Below is a small trained network, with its code and all its weights. Each question gives an input and a class and asks what happens when units are switched off, that is, made to give their printed mean instead of their output.

import numpy as np


def w(rows, s, z=0):
    codes = np.array(rows[::2]) - 128.0
    scale = np.full(codes.shape[1], s)
    scale[-1] = z or s
    return codes * scale


def norm(h):
    return h / np.sqrt((h * h).mean(-1, keepdims=True) + 1e-5)


def f(y):
    return np.maximum(y, 0)


def log_softmax(a):
    a = a - a.max(-1, keepdims=True)
    return a - np.log(np.exp(a).sum(-1, keepdims=True))


def net(x, mask):
    res = np.array(x, float).reshape(1, 4) / 4 @ E
    u = 0
    for l in range(4):
        y = f(norm(res) @ A[l][:, :-1].T + A[l][:, -1])
        res = res + np.where(mask[u : u + 3], y, B[l][:, -1]) @ B[l][:, :-1]
        u += 3
    return log_softmax(norm(res)[-1] @ U[:, :-1].T + U[:, -1])


A, B = {}, {}
E = w([
[106,193,87,20,162,192,108,65,187,176,206],'x0',
[101,87,93,83,79,2,131,27,137,154,161],'x1',
[93,32,182,61,162,184,27,71,74,4,34],'x2',
[140,172,176,91,191,73,123,150,171,91,143],'x3',
],0.0046)
A[0] = w([
[66,128,139,100,173,217,152,66,132,78,253,18],'L0N1',
[19,87,202,26,30,104,105,83,126,90,65,2],'L0N2',
[98,182,190,74,181,214,71,118,169,111,48,5],'L0N3',
],0.003,0.0012)
B[0] = w([
[29,132,116,209,123,77,205,75,167,75,74,204],'L0N1',
[238,175,60,155,190,131,148,115,88,161,176,254],'L0N2',
[153,2,130,162,19,140,178,45,38,173,222,238],'L0N3',
],0.0074,0.0027)
A[1] = w([
[119,148,68,157,106,47,111,105,122,181,99,5],'L1N1',
[134,122,129,139,155,2,107,173,140,190,105,141],'L1N2',
[234,180,85,63,129,171,153,99,176,155,124,78],'L1N3',
],0.0041,0.0011)
B[1] = w([
[72,159,197,179,173,80,73,178,121,78,136,234],'L1N1',
[96,158,114,136,6,146,86,145,89,134,124,251],'L1N2',
[87,62,107,95,255,151,169,152,143,137,95,225],'L1N3',
],0.0079,0.0023)
A[2] = w([
[170,195,168,146,57,199,249,154,163,167,112,218],'L2N1',
[90,63,192,99,176,189,173,41,108,67,62,186],'L2N2',
[94,195,40,66,176,85,153,2,175,185,167,2],'L2N3',
],0.0045,0.001)
B[2] = w([
[187,41,138,2,169,103,84,51,64,115,111,200],'L2N1',
[75,200,148,59,174,43,229,198,89,190,152,253],'L2N2',
[181,171,87,155,170,234,46,167,179,156,49,250],'L2N3',
],0.0067,0.005)
A[3] = w([
[114,160,132,48,167,242,175,125,81,114,159,2],'L3N1',
[254,87,150,80,156,72,120,120,50,93,79,67],'L3N2',
[69,113,150,167,122,140,214,180,114,24,91,32],'L3N3',
],0.0053,0.00043)
B[3] = w([
[52,155,163,86,82,80,184,102,113,52,93,239],'L3N1',
[227,95,115,169,126,238,65,137,254,133,110,253],'L3N2',
[96,194,120,95,209,121,206,101,127,139,121,177],'L3N3',
],0.008,0.0062)
U = w([
[206,95,100,185,111,154,46,121,206,164,153,228],'0',
[136,114,145,75,205,160,170,95,129,130,92,6],'1',
[64,130,184,127,67,2,193,79,62,141,200,146],'2',
],0.0082,0.0011)

Each question gives the input, the list of numbers given to net, and the class t.
The units are the neurons (one row each of A and B). Each row of codes is followed by its name. A weight is (code - 128) times the scale printed after its matrix; where a second scale follows, it is the last column's (A, B and U).
mask holds one flag per neuron, layer by layer. A switched-off neuron (its flag False) gives its mean, the last column of its row in B, instead of its output. The means were averaged over made-up inputs and are rounded, as every weight is.
A unit's drop is (log p(t) with every unit on - log p(t) with that unit switched off) / (log p(t) with every unit on - log p(t) with every unit switched off).
The circuit of an input: a set's keep is (log p(t) with only the set's units on - log p(t) with every unit switched off) / (log p(t) with every unit on - log p(t) with every unit switched off). Starting from all 12 units, units are removed one at a time, each time the one whose removal leaves the highest keep (on an exact tie, the one counted first), for as long as the keep stays at least 0.8.
units of the circuit, in order: the units of the circuit, biggest drop first
unit that matters most: the unit with the biggest drop
k most important neurons of layer l: the k neurons of layer l with the biggest drops, biggest first
drop of u: that unit's drop, to one decimal
input [1,-6,6,8], class 2: unit that matters most : L2N2
input [6,0,3,1], class 2: units of the circuit, in order : [L3N2 L0N1]
input [0,-7,0,4], class 0: units of the circuit, in order : [L2N1 L3N2 L0N3]
input [0,0,-2,8], class 0: units of the circuit, in order : [L2N2 L3N1]
input [7,-2,1,4], class 2: units of the circuit, in order : [L3N2 L3N1]
input [7,-4,-7,-3], class 1: units of the circuit, in order : [L2N1 L1N3]
input [4,0,5,-6], class 2: 2 most important neurons of layer 2 : [L2N1 L2N2]
input [1,5,-8,2], class 0: 2 most important neurons of layer 2 : [L2N2 L2N3]
input [1,0,5,-1], class 2: units of the circuit, in order : [L2N3 L2N2]
input [2,-1,-5,-3], class 1: 2 most important neurons of layer 2 : [L2N1 L2N2]
input [5,7,-2,-7], class 0: 2 most important neurons of layer 2 : [L2N3 L2N2]
input [-5,-6,-1,4], class 0: 2 most important neurons of layer 3 : [L3N2 L3N1]
input [7,0,7,6], class 2: 2 most important neurons of layer 3 : [L3N1 L3N2]
input [-2,2,5,5], class 0: units of the circuit, in order : [L3N2]
input [2,2,-4,7], class 0: 2 most important neurons of layer 3 : [L3N1 L3N3]
input [8,0,6,0], class 2: 2 most important neurons of layer 0 : [L0N3 L0N1]
input [2,-8,1,-5], class 2: 2 most important neurons of layer 0 : [L0N2 L0N3]
input [-3,5,8,1], class 0: 2 most important neurons of layer 0 : [L0N2 L0N1]
input [-3,5,5,-2], class 0: drop of L3N2 : 0.1
input [-5,8,7,6], class 0: units of the circuit, in order : [L3N2]
